Each row has a class, written as a number after it.
[ 336  -42  215   58  -23  458  -17   10 -102   83   45  398  259   92
    4  197  414 -249  157 -274  291 -187  325  167  290 -321   21  -16
   55  117  375   12  171 -155  220   34 -270  190   23  285   83 -111] | 3
[ -31   25 -358  156    3  305   40   -3  198 -101   54  -68  160 -279
   43   31 -154   24  300  -17   17  -66  -47   48  -90  211   65   45
  -90 -214   11 -100  -88 -135   76 -230   24   57  216  157   39 -336] | 0
[ -42  -88   96   47 -159  247 -106  145 -261   18   79  344  354  202
 -181  249  338 -162   66  -78  115 -322   80  148  269 -154   48  -53
  311    3  470  395  233  -37   -5  -22  -29   61  235  100  -29 -141] | 1
[ 118  -62 -335  -57  384   -2  -57  -18  -45 -406 -175   -3   -7   62
 -302 -108  101  156   62 -108 -354 -149  113 -118 -232  -33 -164  303
  100 -325   23  297 -212  255  135  -22   81  161  -95 -441  -11  102] | 0
[  20   76 -417  151  141 -255  327  -62   42  142  196 -172 -274  -27
  -63  114  -92   46   68  206   47  217  184   62 -139 -138  155  155
 -220  113 -194 -377  -42 -121  322 -103 -218 -103 -706  232   18  142] | 2
[ 157  215  222  -29  -59  136 -160   18 -177 -159   13  -83 -141  -27
   40 -162 -110  -87  259  -62  196  -93   80  213   71  -40  -93  119
 -180  210 -102   -3  -43  -49  -17   95 -211 -125 -299   47  345  -77] | 4
[ 125   68 -260  127   52 -266  256   49   65   11   99  -47 -243   62
   36  114    2  131   93  120  -39   65  137  112 -146 -149  124  229
 -171  -67  -13 -236  -12  -82  287 -137 -222  -92 -758  322   98    7] | 4
[ 120  101 -242  -98  -36  494   -7   37  106  -91   49  -46   59 -228
   28    7 -198  -88  383  -74  -20 -171 -112  121  -84  217   11  173
 -103 -158  -70  -74  -45 -199  -16 -122  -44   42  112  -10  -27 -215] | 0
[-117  113 -266  292 -128  115 -357 -109 -108   56   28 -331  -43  -65
    4 -289  155   70   38   78   27   17 -222  152 -271  191  -62  117
 -181   90  -83 -201  109  319  154 -137  261  -40 -194  339  194 -209] | 3
[ 160   19  212  179 -121  282  205  -37   -9  329  136   60  299  148
   44  364  147 -106  -25 -119  375 -211  -80   41  320 -340  177    6
  137  137  527 -103  189 -245  159 -149 -137  217  129  245   48   44] | 5
[ -38  250  -16   97 -139  207 -273  -89 -126   95  -19 -282    7  -46
    8 -274   11   93   18   72  117  -37 -360   94 -224   41 -114  171
  -80   91  -93  -56  134  249   88 -133  226  -31  -84  217  333 -123] | 0
[  91   -7 -326  187  139  -21  110 -116 -149   51  152  -19 -241  239
 -203  -18 -106 -191   -2  -16  -48  219  263  201 -204 -188   83   43
  -63  -29  -34 -149  -44 -260  384  -42 -238 -107 -752  264   79   59] | 7
[ -32  185 -173  332   15 -191  413 -167  173  188  170 -260 -245  -44
   29   70 -228  279   20  233  166   67   59   37  -77 -304  161  158
 -237  204 -164 -414 -181 -186  165 -184 -168  -74 -547  173   70  220] | 3
[ 419  -26  293  163  -87  446  -35  -55  -49   46   36  397  478 -126
   17  169  277  -48  249 -157  380 -313  309  -62  108 -334  -42   30
  140 -153  568  206  158 -139  122 -183 -369  236  154  365   12  -73] | 2
[  89  134   66  -51    4  336  -33   91 -331   86  -10   87 -125  102
  -64 -155  -18 -264  280  -65   90 -154  158  113  152 -217  -32   53
 -230  207 -216  -78   27 -107  -72   87  -75 -154 -418   90  126   94] | 7
[ 385  120  234 -189   46  617 -438 -135  -75 -109 -142  144 -219 -247
  -28 -343   47 -170  297 -266  337  -33   52  393 -175  -73 -370  221
 -483  273  -27 -131  129  114  288  161 -198  154 -385  453  302 -107] | 1
[  59   32 -429  -81   37  445    3   43   77 -139   40   67  -24 -110
  161   60  -91 -331  555 -114  -98  -51   86  211  -23  238   72   86
 -157 -222 -236  -15   67 -221  201  -80   83   48  -49  156  -49 -234] | 6
[ 381  237  -75 -269  148   94  235   44  137 -108 -163  294  -92   45
 -235 -172   64  365  137  198 -124  -52  130  -59   74 -184 -241  292
   72  -79 -142  335   28   65  241 -167   27  159  -34 -282   60  251] | 5
[ -82 -117  144  126 -104  300  -52  133 -225   33  103  286  202  302
 -130  202   97 -124   96 -150  195 -174   22  153  119 -313  116  -18
  285  -25  333   92  154  -39  -20  -52  -64  -18   27  152 -134  -28] | 4
[  57  127 -209  142 -109   74 -343  -81  -55 -102  -52  -78   21  -81
   99 -201  102   49  197   52   44   98  -30  209 -242  136 -228   64
 -147   70 -128 -102  200  313  231  -99   79   41  -10  268    9 -159] | 7
[ -36   26 -298  454   94 -244  160  -25  -58   54  109  119  -34  144
   -6   54   71  139   23   29  -18  132  301  -79 -144 -247  127  -24
   77  -55   59 -101   -8   62  254 -148 -234 -244 -554  219  -77    2] | 6
[ 458  150  229  -60  119  523 -265 -136 -230 -343 -194  119  -85 -194
  -63 -165  -67 -199  362 -400  -16 -228  295  249 -161  264 -126  202
 -555   81 -163  181 -198   65 -164  178 -266 -126 -233   26  154   39] | 1
[ 149  -45  215  105  -65  338   69   61 -103   35   59  172  168   11
  -40  331  383 -238  102 -136  263 -282   72   42  233 -200   35   72
   10  -46  348  162  290 -103  131 -125  -60  128  -41  250    1    6] | 5
[  36  -10 -247  125   82  258   58   20  186 -223   11   97   57  -73
  237  -45 -354   11  465 -167  -82 -139   14   31 -142  128   84   24
 -193 -202  -31  -40 -104 -262   38 -125  -92   68   79   48  -77 -105] | 6
[  18  154   40  329 -110    8 -329  -21 -106  -22  -84 -145  -80  -90
  125 -186  132  175   82  113  124   -4 -339  131 -156   25 -208  101
 -236  151 -179 -232  193  294   78 -177   24  126   32  346  181  -21] | 1
[  41 -101 -436  -46   -2  -13  191  129 -199 -137 -156  511    9   97
 -297    3   93  157 -146  165 -218 -295  -48  -57   65  -37 -135  399
  119 -215   87  530 -151  332 -168  -49 -150  187  115 -226   45  246] | 4
[ 260 -100  267   29    0  420  130   82 -233  214  149  191  252  161
 -215  291  293 -284   64 -140  267 -244  114   30  250 -359   61  138
  111  -35  466  158  259 -122   65  -75 -170   89   38  283    8   23] | 5
[ 252  124   88  -95  -35  251   -7   66 -243  -33   46  417  -82  132
   12  -75   35 -229  134  -51   24  -81  207  208  219  -59  -71   46
 -174  231  -42  169   51  -61  -88  119 -239  -22 -100   71  221   68] | 2
[  71  262   86  150 -196    8 -264 -112   20  139   42 -462  -62 -227
   93 -238   -3   77   59  -34  287  -83 -369  153 -132    1 -129  168
 -191  167 -119 -314  185  246  109  -62   12  127  -78  244  297 -191] | 5
[ 258    7  171   19  -57  409  -46   31 -181  117   75  372  242   84
 -129  344  305 -168  119  -83  376 -264   64  194  253 -269   58   98
  124  129  373   58  154 -159   73  -41 -269  198  106  250   10   16] | 2
[  50  204 -183 -304 -138   80  124  200  175 -394   13   51 -175 -142
  381   95 -398 -108  471   34  -70 -106 -113  250    4  339  -52  177
 -176 -142 -230   54   72 -204 -241  -17   86  -72   89 -108  106 -203] | 6
[  -3   41 -304   16 -191  450 -225  -97 -196  439  161 -124   -8  -22
 -489 -362  -55   68 -303   52  127   78 -382    6 -362  -82 -162   88
 -123  -12   -3 -294  106  239   67  -16  180  127 -302  305  159 -141] | 5
[ -43   35  -23 -109  -89  425  166   62  162  -64    2   92  120 -178
  188   73 -391  -23  372  -94  -17 -195 -195   39   -2   56   53  104
 -141 -185 -161   90  -53 -274 -180  -61  111   -8  176   -5   26 -156] | 3
[-282   70 -345  323  -59   21 -383  -10 -116 -122   72 -190   42 -192
   36 -290   80   43  107   81   80  111 -239  143 -315  141  -74  157
  -74  -84 -149 -119  201  373   73 -220  146  -25   -9  372   88 -241] | 5
[ 147  147 -237  255   48 -516  282  -83  136  190  148 -361 -241  -62
  -66  118 -157   48 -104  107   91   92   97  -47 -135 -179   86  223
 -168  134   96 -237   13  -94  313  -92 -353  -75 -718   92  152  126] | 2
[-112  104 -596 -142  173  541  -55  -96   45 -184  143 -310 -134 -292
  115 -170   31  -78  281   23 -356 -127 -231  -74 -173  232  -98   72
 -168 -113 -205 -224  -37 -254   35  -94  388  107   -9  -99  231 -221] | 1
[  38   -2 -394   33  177 -180  309   42   99  121  263  107 -240  248
 -256    3  -98  121  -28  189   -3  194  271  169   -9 -290  294  182
  -68   12   67 -177  -80 -209  298  -22 -271 -100 -740  160  146   48] | 0
[ 147 -115  253 -181 -147  373 -117   95 -153 -152  -78  382  137  -25
 -210  157  305 -122  203 -111  274 -186  148  232  110  -42 -119 -137
   88  171  400   90   58 -149  -41   66 -161  261  221  162 -226   18] | 0
[  51   28 -415 -269   56  583  168   57  235  -64    1  -59 -150 -318
   53   61 -298 -184  406   73   -1 -254 -130  -36   58  182   35  311
 -301 -212  -95   30   10 -226   33 -160  181    2 -144  -59   45  -75] | 2
[ 264   -5 -542  235  161 -158  336   76    6  205  330  162 -257  248
 -180  192  -78  -72  -17  167  -61  345  233   15 -155 -356  124  248
  -39  -45   85 -187   49  -50  492 -146 -400  -44 -838  326 -143   80] | 1
[   6    7 -473  128   61  193   56  -30   27 -104  122   11   67 -125
  153   74 -296    4  310  112 -146  -46  -96  -53 -241  155   10  151
 -125 -195  -65   25 -123 -138   19 -186   -9   42    5  121   21  -86] | 2
[ 463  130   38  -58   90   75  214  -47  178 -144 -114  190  130   -9
 -107   92   55  415  158   -1  -47 -260   77  -43  -45 -117 -120  444
  -97 -206   81  256   31   58  207 -163 -122  227  -97  -87    0  271] | 7
[ 388  109  144 -418   75  506 -137  -82 -122  -94   26   96 -278 -156
  -71 -195  -75 -357  156  -47  174  -29  194  403  137  167 -159   29
 -346  357 -206  -48  -35 -207  -30  170 -265   63   26  -21  402  -18] | 5
[  86  275 -356  -55  208 -330  -23   65  -58 -319  -51  186   99  296
 -150   72  -86  169   71  107 -296  -79  165  190  116   66   15  203
   53 -211 -264  300   63  138  264 -114 -175  146  188 -381   16  164] | 0
[ 135  -35 -380   76   43 -184  137  -27  113  134  168  261 -101  -46
 -227   74  -94   47  -49  140   16  301  316  179 -227 -124  125   75
  -97   21  -61 -152  -71 -136  393  -67 -469   -2 -673  260 -125   51] | 3
[ 295  181  -66 -426   67  124  209  -14   29  -20 -132  310   62   22
 -239   38  -55  289  -25  148 -115 -178  -18  -20   43  -46  -73  306
   51  -30  -44  409 -156   74   41  -14  -41  142  132 -263  -49  233] | 1
[ -30   15 -230  252  128 -540  311  122   82    5   95 -150 -302   77
  -59  103   -4  126   63  122  -91   81  295  -75  -77 -232  195  162
  -94 -107  -12 -111  -47 -150  106  -47 -174 -151 -777  103  143   90] | 2
[  64  240  -94 -612  171   94   58  177 -193 -180 -156   78 -331  141
 -220  -47  105   90  198    7 -240 -104    6  365   49   55 -205  137
   71   81 -143  122  113  159  205   87   36  138  -15 -271  -57   76] | 5
[ 293  -34  336 -236 -139  321  -81  198 -431 -130   61  340  -13  144
   11   -1  372 -493  299    2  128  -27   40   99  347 -205 -374  -73
  233  117  250  100  426 -136  118   44 -329  215  163  196  -23  152] | 1
[ 457  406  202 -383   87   95   75  112   67  169  -82  298  449   58
 -137  142  189  394   54  240  155  -47   70   36 -175 -241  -25  553
   79 -215  229  383  289   83  440 -260 -296  -73  -12  142 -148   54] | 1
[ 187  151 -557 -171   18    3  404  -16   -9  218  155  153  -96  145
 -167  167  -10   77   59  230  119  -12   -9  135 -107 -160  180  258
  -34   68   72 -167   -6 -123  200  -63  -57  -88 -516  158 -171    3] | 2
[  84  156   60  -82  -24 -377  217  162  -13   28   25  -17 -321  197
 -221   60 -103  110  179  120  116  169  171  178   15 -243  178  114
   54   38   65  -19   30 -304  172   83 -408  -66 -547  123   -7  158] | 3
[-104  279 -164  167  -38   99 -397 -126 -183  -74   25 -360  -58 -169
   40 -281  129  126   82   18   50  -57 -299  241 -275  194  -94  115
 -225   91 -121 -339   97  349   79 -110   86    5  -50  309  252 -219] | 3
[-169   93 -274  327  -70   32 -363  -40 -121   38   10 -361  -38  -80
 -175 -261  139   38   50   36  -17  150 -285  116 -326   44  -67  172
  -82  -60 -164 -143  166  371  270 -150  128  -16 -220  289  118 -211] | 3
[ 360  305 -165 -282  145  188  245 -101  182  -81 -160  151  241 -103
 -259   56  -14  397   99   40  -41 -202  112  -79  -24 -130  -15  464
  -19 -203  -14  220 -135   99  192 -158    0   61  -31 -225  -51  153] | 3
[   0  100 -277  149  -41 -436  286   54   78   74  107   92 -137  131
 -101   74 -128  224 -164  309   65  247  353  -29  -26 -363  232  146
 -105   53 -101  -35  -37  -62  244 -148 -333 -160 -675  113   12  175] | 2
[-106  159  -60   49   56   81 -318  100  -87   45   87 -583 -404 -174
  -87 -435  235  211  -52  151  137  187 -357   50 -138 -112  124  370
  -88 -173 -293 -414   72  101  100  -72 -126  283 -195  321  433 -168] | 2
[ 101  227 -310   62   63  157  148   53   70  -10  149 -112  -84  158
  253  144 -234  116  389   26 -112 -176 -130  -20  -39  -14  126  195
   -6 -131  -66  -50   75 -314    9 -102  108  -38  -64   13   89  -73] | 7
[-171  223  -96  142  -90  -40 -289 -152  -35   66  -26 -435   71 -197
   67 -253 -128  274  104  128  -16   27 -214   33 -305   13 -127   93
 -163   29 -264 -160   53  197  140 -118  248   17 -234  182  332  -83] | 1
[  97   31 -183  246    2 -293  267  -16  159  103   76   30  -85  -41
 -108  175   -2  100   97  124  126  118  349    1  -57 -215  217  186
  -96  -44  -29  -48  -63 -135  299 -103 -312 -163 -749  276   84   97] | 0
[ 187   57 -231  120   56  428  108 -159  170   38   74 -108  230 -218
  120    3 -305  166  236  -48    9 -208    8 -149 -324    9  122  231
 -218 -195  -30  -31 -283 -298   63 -201 -145   70  -28   69  -61  -43] | 7
[  35   90  152 -185  -62  422 -147   40 -264  -74  -13  134 -255  -95
   -7 -159  -16 -303  161  -83  105 -184   63  270  276   30 -101   26
 -254  324 -275   45   10   17 -153  110 -101   28  -27   66  327   70] | 5
[ 159   74 -452   -4   40  459   58  -47  168 -102   96   37  154 -254
  155    3 -180 -126  364  -46 -108   -4   75  -27 -181  198    1  156
  -82 -315  -96   65   43 -167  227 -239   58   32  -46  115   82 -208] | 7
[ -55  -84  -23  259  -56  246   42   35  -90   56   40  173  310   69
  -57  239  364   13  160  -98  114 -342   60   26  187 -295  135   25
   83  -25  396   73  113   -6    1 -130  133   49 -133  188  146  -82] | 5
[  50  106 -345   99  135 -351  226   54  152   88  234 -220 -364   86
 -158  119 -109   21   77  174   61  152  225  152  -70 -166  241  227
 -108   30   50 -323  -53 -179  384  -78 -366 -107 -785  131    6   59] | 2
[ 132  -44  147   63  -44  431  -30  104 -148   60   91  291  200  188
  -87  291  382 -214  137 -151  316 -223  121  186  229 -248  125   79
   59  -14  409  148  336 -109  263  -70 -153  118  -58  290  -87  -42] | 7
[ 105   93 -396  -16   68  295  160  -47  307   57  110  -36  186 -305
  170   55 -200   82  262   35  -79 -170   18 -178 -148   61  103  146
 -140 -247  -70  -69 -134 -295  198 -249  -64  120  -20   33   19 -131] | 5
[  21  188 -558   90   71  121  179   40    9   34  248 -288 -178  -11
  266  111 -380 -191  202  -64 -208 -132  -94  -75  104    1  291  236
 -129  -25  -72  -95    7 -159 -199  -66   87 -188 -219  -58  307 -234] | 2
[ 161  135  166 -213   23  379  -91   77 -156  -57  -21   67 -225   33
  -84 -132  -65 -168  206   35  133   22  103  233  102 -139    4  120
 -274  254  -83   73    2 -170  -12   93 -213   -5 -195   31  319   99] | 7
[ 118  159  180  -63   -3  279  -73  -23  -20 -110    1  131 -123 -118
   65  -96  -53  -58  131  -69  161  -91  302  157  198  -66   27   27
 -277  253 -217   -2  -95 -195 -211  125 -187  -49  -15  -50  154   48] | 7
[ -89 -113  108   51 -164  272   89  165 -100  -36  -55  336  319  185
 -128  291  229  122  172  -15  178 -311   90   65  200 -341   80    6
  212    2  439  359  105 -161  -24  -64  122  163   20   23   11   22] | 7
[-137   75 -401  240   36 -364  273  -67   80   90  188 -288 -287  148
   52  124  -46  100   -4   78    3   18  180  148   21  -34  282   83
 -107  208    4 -280  -32 -136  297  -49  -17 -256 -739  174  199  -27] | 4
[ 134  -25  143   93  -65  266   77   53  -25   30   18  113  195   74
  -21  214  366   10  196 -112  245 -310  179   65  310 -278   76   68
  141  -17  293  105  229  -44  246 -122 -112  109   41  158   83  -73] | 5
[  56  177 -117  211 -117  166  158 -125  420 -175  -22 -270  205 -237
   33  -61 -357  208  466  -47  108 -139   45 -127  -83  -86  271  326
 -164 -406 -104  -51 -262 -323   54 -202 -105 -195 -233  -17  193  -98] | 2
[ 261   10 -125   80  310  -50 -109 -267 -169  310  114 -196  218 -109
 -899 -475  294   65 -165 -310  106  114  677   25   39 -256  436  436
 -128 -283  202   38  -44  -86   90  286 -431 -120 -704  446  575  -52] | 0
[  50  162 -295  135  -36 -344  354 -120  100  192  123 -190 -157  -92
  -60  218 -347   10  -80  243  161  -22  214  -17  -99 -310  271  275
 -108   -1  -71  158 -171 -245  127 -127 -211  -84 -757   81  227  121] | 3
[  26  136 -251 -121  185  418   96  -60  304  122   30 -159  111 -283
   22  197 -172  189  309  -32   84 -287 -101  143  -94  148  251  146
 -276  -72 -163 -303 -299 -426   66  -68   26  158   47  -44   15 -215] | 6
[ 480  279  147 -438  -48  179  214   90  126  -69 -182  568   62   20
  -19  217  -83  137   94   19 -129  -29  134   52    6  -65 -207  248
   16  -50  -20  454  -66   -5  126   28 -315  263  118 -327  -29  312] | 4
[ 306  318 -438 -189  114  146   30 -144  133 -169  -89  287  297 -224
 -128   38  105  260   12  180 -147 -166   43   26 -108  325 -166  344
  -84 -104  -68  335  -50  237  312 -274   29  186  222 -191 -158  125] | 1
[ -98 -164 -144  209  -32  119  -79  188 -277  -75   96  345  118  203
 -165  186  403 -230  111 -152  154 -150   29  187  276 -160   12 -170
  180  -10  338  -59  194   55   71   30  -27  192  -20  224 -153 -211] | 6
